[[ 24  12  12  22   9]
 [  2  48  15  -9 -33]
 [ 66 -27  25  11 -25]
 [-16 -38 -59   2 -14]
 [-33 -30   7 -21  66]]
->
[[-33 -30   7 -21  66]
 [ 24  12  12  22   9]
 [  2  48  15  -9 -33]
 [ 66 -27  25  11 -25]
 [-16 -38 -59   2 -14]]

[[  8  15   5 -41  -2  -1  -1   4 -14   6   2  10]
 [  6  19   3 -19  -1  -1  -2  -4   8   6  -9 -20]
 [  6   2   1 -11   2   3  -1   0   2  15   8  39]
 [ 19 -66  -5  55   3   3  -1 -18  35 -40   4 -31]]
->
[[ 19 -66  -5  55   3   3  -1 -18  35 -40   4 -31]
 [  8  15   5 -41  -2  -1  -1   4 -14   6   2  10]
 [  6  19   3 -19  -1  -1  -2  -4   8   6  -9 -20]
 [  6   2   1 -11   2   3  -1   0   2  15   8  39]]

[[ 36 -33 -31  12  -7   4]
 [-18  -5  -2 -41   7  38]
 [-28  41 -16 -13  -8  12]
 [ 18 -24  12 -31  61  -7]
 [ 16  35 -12  14  20  -3]
 [-20  -7 -45 -10  19  23]
 [-19  -7 -11  -1 -27  -1]
 [-18 -17  21  22 -37 -17]]
->
[[-18 -17  21  22 -37 -17]
 [ 36 -33 -31  12  -7   4]
 [-18  -5  -2 -41   7  38]
 [-28  41 -16 -13  -8  12]
 [ 18 -24  12 -31  61  -7]
 [ 16  35 -12  14  20  -3]
 [-20  -7 -45 -10  19  23]
 [-19  -7 -11  -1 -27  -1]]

[[-14  15   2]
 [-66  23   1]
 [-73  23  -2]
 [ 40  39  58]
 [ 77  -4 -31]
 [ -6  -6  57]
 [ 30  61 -36]]
->
[[ 30  61 -36]
 [-14  15   2]
 [-66  23   1]
 [-73  23  -2]
 [ 40  39  58]
 [ 77  -4 -31]
 [ -6  -6  57]]

[[ 14  17]
 [-59  19]]
->
[[-59  19]
 [ 14  17]]

[[  8 -63  29  22  40 -12  13   4 -21 -22  17   6]
 [ 26 -14  12  27  55  -2  -4 -17 -45   7  -2   3]
 [-16 -33  26  17  22   8  47   2  45 -29  53   0]
 [-18 -36  -7  64   6  -8  -8  47  41   2  25 -46]
 [  8 -37 -15 -36   8  -7  29  15  28 -25   6  10]
 [ 25  -2 -72   9 -14  10  23  26  15 -35 -45  -8]
 [ 11  34 -39 -34  -3   6  19  -1  24  38 -12  55]
 [-19  58 -36  -1 -15 -72  25 -10 -22  23   5   8]]
->
[[-19  58 -36  -1 -15 -72  25 -10 -22  23   5   8]
 [  8 -63  29  22  40 -12  13   4 -21 -22  17   6]
 [ 26 -14  12  27  55  -2  -4 -17 -45   7  -2   3]
 [-16 -33  26  17  22   8  47   2  45 -29  53   0]
 [-18 -36  -7  64   6  -8  -8  47  41   2  25 -46]
 [  8 -37 -15 -36   8  -7  29  15  28 -25   6  10]
 [ 25  -2 -72   9 -14  10  23  26  15 -35 -45  -8]
 [ 11  34 -39 -34  -3   6  19  -1  24  38 -12  55]]

[[-32  73  -7  25 -12 -36 -64 -19]
 [ 19 -35   0   0  31  31 -20 -16]
 [-24   4 -21 -50  15  56   0   0]
 [  5 -31  31  -1  44   0 -34 -15]
 [-58   1 -17  57  -4 -51  -9  23]]
->
[[-58   1 -17  57  -4 -51  -9  23]
 [-32  73  -7  25 -12 -36 -64 -19]
 [ 19 -35   0   0  31  31 -20 -16]
 [-24   4 -21 -50  15  56   0   0]
 [  5 -31  31  -1  44   0 -34 -15]]

[[ -9 -22  75  29  23 -26  54  19   1 -39  34 -17  12]
 [ 25  29  48  24  39   2   3 -10 -14 -46 -32 -69 -40]]
->
[[ 25  29  48  24  39   2   3 -10 -14 -46 -32 -69 -40]
 [ -9 -22  75  29  23 -26  54  19   1 -39  34 -17  12]]

[[ -7   7  -1]
 [-18  -4 -27]
 [ 24  -4  10]
 [ 12   0  -5]
 [ 21 -28  60]
 [ 15 -14  -6]
 [ 14  10 -16]
 [ -9  22 -40]
 [ 30 -17   5]
 [ -1   5  24]
 [-13  13 -39]]
->
[[-13  13 -39]
 [ -7   7  -1]
 [-18  -4 -27]
 [ 24  -4  10]
 [ 12   0  -5]
 [ 21 -28  60]
 [ 15 -14  -6]
 [ 14  10 -16]
 [ -9  22 -40]
 [ 30 -17   5]
 [ -1   5  24]]
